Here is a tiny trained network, its code and every weight. The questions are about switching its units off for an input and a target symbol, where a switched-off unit gives its printed mean instead of its output.

import numpy as np


def w(rows, s, z=0):
    codes = np.array(rows[::2]) - 128.0
    scale = np.full(codes.shape[1], s)
    scale[-1] = z or s
    return codes * scale


def norm(h):
    return h / np.sqrt((h * h).mean(-1, keepdims=True) + 1e-5)


def f(y):
    return y / 2 * (1 + np.tanh(0.7978845608 * (y + 0.044715 * y**3)))


def softmax(a):
    e = np.exp(a - a.max(-1, keepdims=True))
    return e / e.sum(-1, keepdims=True)


def log_softmax(a):
    a = a - a.max(-1, keepdims=True)
    return a - np.log(np.exp(a).sum(-1, keepdims=True))


def net(x, mask):
    ids = ['ΔΘΞΠβγεζμτφω'.index(c) for c in x.split()]
    T = len(ids)
    res = E[ids] + P[:T]
    q, k, v = (norm(res) @ M[0].T for M in (Q, K, V))
    z = softmax(np.where(np.tri(T) > 0, q @ k.T / 2**0.5, -1e9)) @ v
    res = res + np.where(mask[0], z, O[0][:, -1]) @ O[0][:, :-1]
    y = f(norm(res) @ A[0][:, :-1].T + A[0][:, -1])
    res = res + np.where(mask[1:9], y, B[0][:, -1]) @ B[0][:, :-1]
    return log_softmax(norm(res)[-1] @ U[:, :-1].T + U[:, -1])


Q, K, V, O, A, B = {}, {}, {}, {}, {}, {}
E = w([
[118,147,110,151,125,125],'Δ',
[119,151,109,150,124,124],'Θ',
[113,132,118,156,124,131],'Ξ',
[78,121,121,91,176,136],'Π',
[70,169,155,174,205,88],'β',
[163,71,131,115,103,201],'γ',
[209,142,199,151,147,107],'ε',
[146,101,74,56,111,191],'ζ',
[119,2,119,163,99,95],'μ',
[165,76,107,176,60,185],'τ',
[141,121,146,2,124,36],'φ',
[219,96,119,162,40,59],'ω',
],0.024)
P = w([
[100,169,166,32,2,173],'0',
[126,117,59,134,132,114],'1',
[127,116,69,129,140,115],'2',
[126,114,68,129,143,114],'3',
[133,107,72,124,152,114],'4',
[129,103,72,127,147,119],'5',
[134,98,78,127,150,121],'6',
[132,93,78,127,150,122],'7',
[137,90,75,121,158,122],'8',
[137,92,78,126,153,123],'9',
[133,87,81,129,158,125],'10',
[135,81,89,126,159,127],'11',
[140,86,85,125,164,127],'12',
[136,81,92,124,167,132],'13',
],0.0063)
Q[0] = w([
[38,185,115,136,187,165],'h0',
[136,114,238,7,141,95],'h0',
],0.011)
K[0] = w([
[4,197,139,89,140,86],'h0',
[166,134,32,127,231,94],'h0',
],0.012)
V[0] = w([
[42,48,252,179,38,106],'h0',
[20,191,147,79,182,172],'h0',
],0.0031)
O[0] = w([
[85,105,184,126,182,4,179],'h0',
[184,40,155,208,179,91,5],'h0',
],0.012,0.0024)
A[0] = w([
[250,121,204,153,175,142,111],'n0',
[95,155,69,134,119,188,69],'n1',
[68,120,219,170,191,135,103],'n2',
[169,53,144,136,68,39,1],'n3',
[208,88,115,104,112,51,105],'n4',
[176,172,145,207,118,119,216],'n5',
[57,140,97,32,97,168,51],'n6',
[57,30,152,140,116,119,136],'n7',
],0.011,0.0068)
B[0] = w([
[89,129,165,105,141,178,249],'n0',
[168,159,146,119,189,148,146],'n1',
[195,163,112,143,122,62,164],'n2',
[94,139,181,202,179,166,173],'n3',
[95,247,165,144,110,137,210],'n4',
[145,71,146,105,111,168,253],'n5',
[139,87,135,212,74,126,167],'n6',
[111,128,117,97,137,169,230],'n7',
],0.014,0.006)
U = w([
[139,106,177,189,152,124,34],'Δ',
[133,236,77,162,187,179,71],'Θ',
[138,73,120,114,89,107,155],'Ξ',
[113,135,81,39,208,116,134],'Π',
[173,109,178,168,166,46,181],'β',
[134,117,128,109,157,121,89],'γ',
[170,172,189,66,173,184,143],'ε',
[135,120,153,152,135,128,56],'ζ',
[4,136,114,157,136,127,152],'μ',
[163,98,102,139,52,126,180],'τ',
[80,174,102,61,95,64,255],'φ',
[128,207,148,227,75,133,91],'ω',
],0.011,0.0046)

Each question gives the input, a string of symbols that net reads in full, and the target symbol t.
The units are the heads (2 rows each of Q, K, V and O) and the neurons (one row each of A and B). Each row of codes is followed by its name. A weight is (code - 128) times the scale printed after its matrix; where a second scale follows, it is the last column's (O, A, B and U).
mask holds one flag per unit, heads first, then neurons. A switched-off unit (its flag False) gives its mean, the last column of its rows in O or B, instead of its output. The means were averaged over made-up inputs and are rounded, as every weight is.
A unit's drop is (log p(t) with every unit on - log p(t) with that unit switched off) / (log p(t) with every unit on - log p(t) with every unit switched off).
The circuit of an input: a set's keep is (log p(t) with only the set's units on - log p(t) with every unit switched off) / (log p(t) with every unit on - log p(t) with every unit switched off). Starting from all 9 units, units are removed one at a time, each time the one whose removal leaves the highest keep (on an exact tie, the one counted first), for as long as the keep stays at least 0.8.
circuit, biggest first: the units of the circuit, biggest drop first
most important unit: the unit with the biggest drop
top k neurons: the k neurons with the biggest drops, biggest first
drop when u is switched off: that unit's drop, to one decimal
input Δ Δ μ φ τ Θ, target Ξ: circuit, biggest first : [h0, n5, n3, n4]
input γ Ξ Π ε Δ, target Π: circuit, biggest first : [n4, n6, h0, n3]
input ζ ε β ε μ γ β μ ζ μ Ξ, target ε: circuit, biggest first : [n1]
input Ξ β Π Θ, target β: circuit, biggest first : [h0, n0]
input Ξ ω ε ε Ξ Θ β β β ε β μ Δ, target β: circuit, biggest first : [h0, n2]
input Ξ Θ γ Π φ Δ Δ ε ε Δ, target β: circuit, biggest first : [h0, n0]
input ω ε Θ, target ω: top 3 neurons : [n6, n1, n7]
input ω Θ Ξ ε β μ β Θ β φ β Θ, target ω: top 4 neurons : [n6, n1, n5, n7]
input Ξ β ε Π Δ β ε Θ ζ ε ε Θ, target β: circuit, biggest first : [h0, n2]
input ω ζ Π ω γ ε φ τ μ β ζ ζ Ξ, target ω: top 3 neurons : [n6, n5, n1]
input γ ε μ Ξ ω ζ φ ω μ ε Ξ, target Π: top 4 neurons : [n4, n6, n3, n0]
input Θ Π β Ξ, target τ: top 2 neurons : [n0, n3]
input ω ζ Θ τ Π ζ Δ, target ω: top 4 neurons : [n6, n1, n5, n7]
input ζ μ φ ε φ ω ζ Δ γ μ γ Θ ε Δ, target ε: most important unit : n1
input μ τ γ ε Ξ γ γ Θ ε Ξ, target φ: drop when h0 is switched off : 1.4
input ε Ξ τ ζ τ Θ ω μ β ε γ, target τ: drop when n3 is switched off : 0.2
input Ξ Π ε γ γ γ μ ε Ξ, target β: drop when h0 is switched off : 0.8
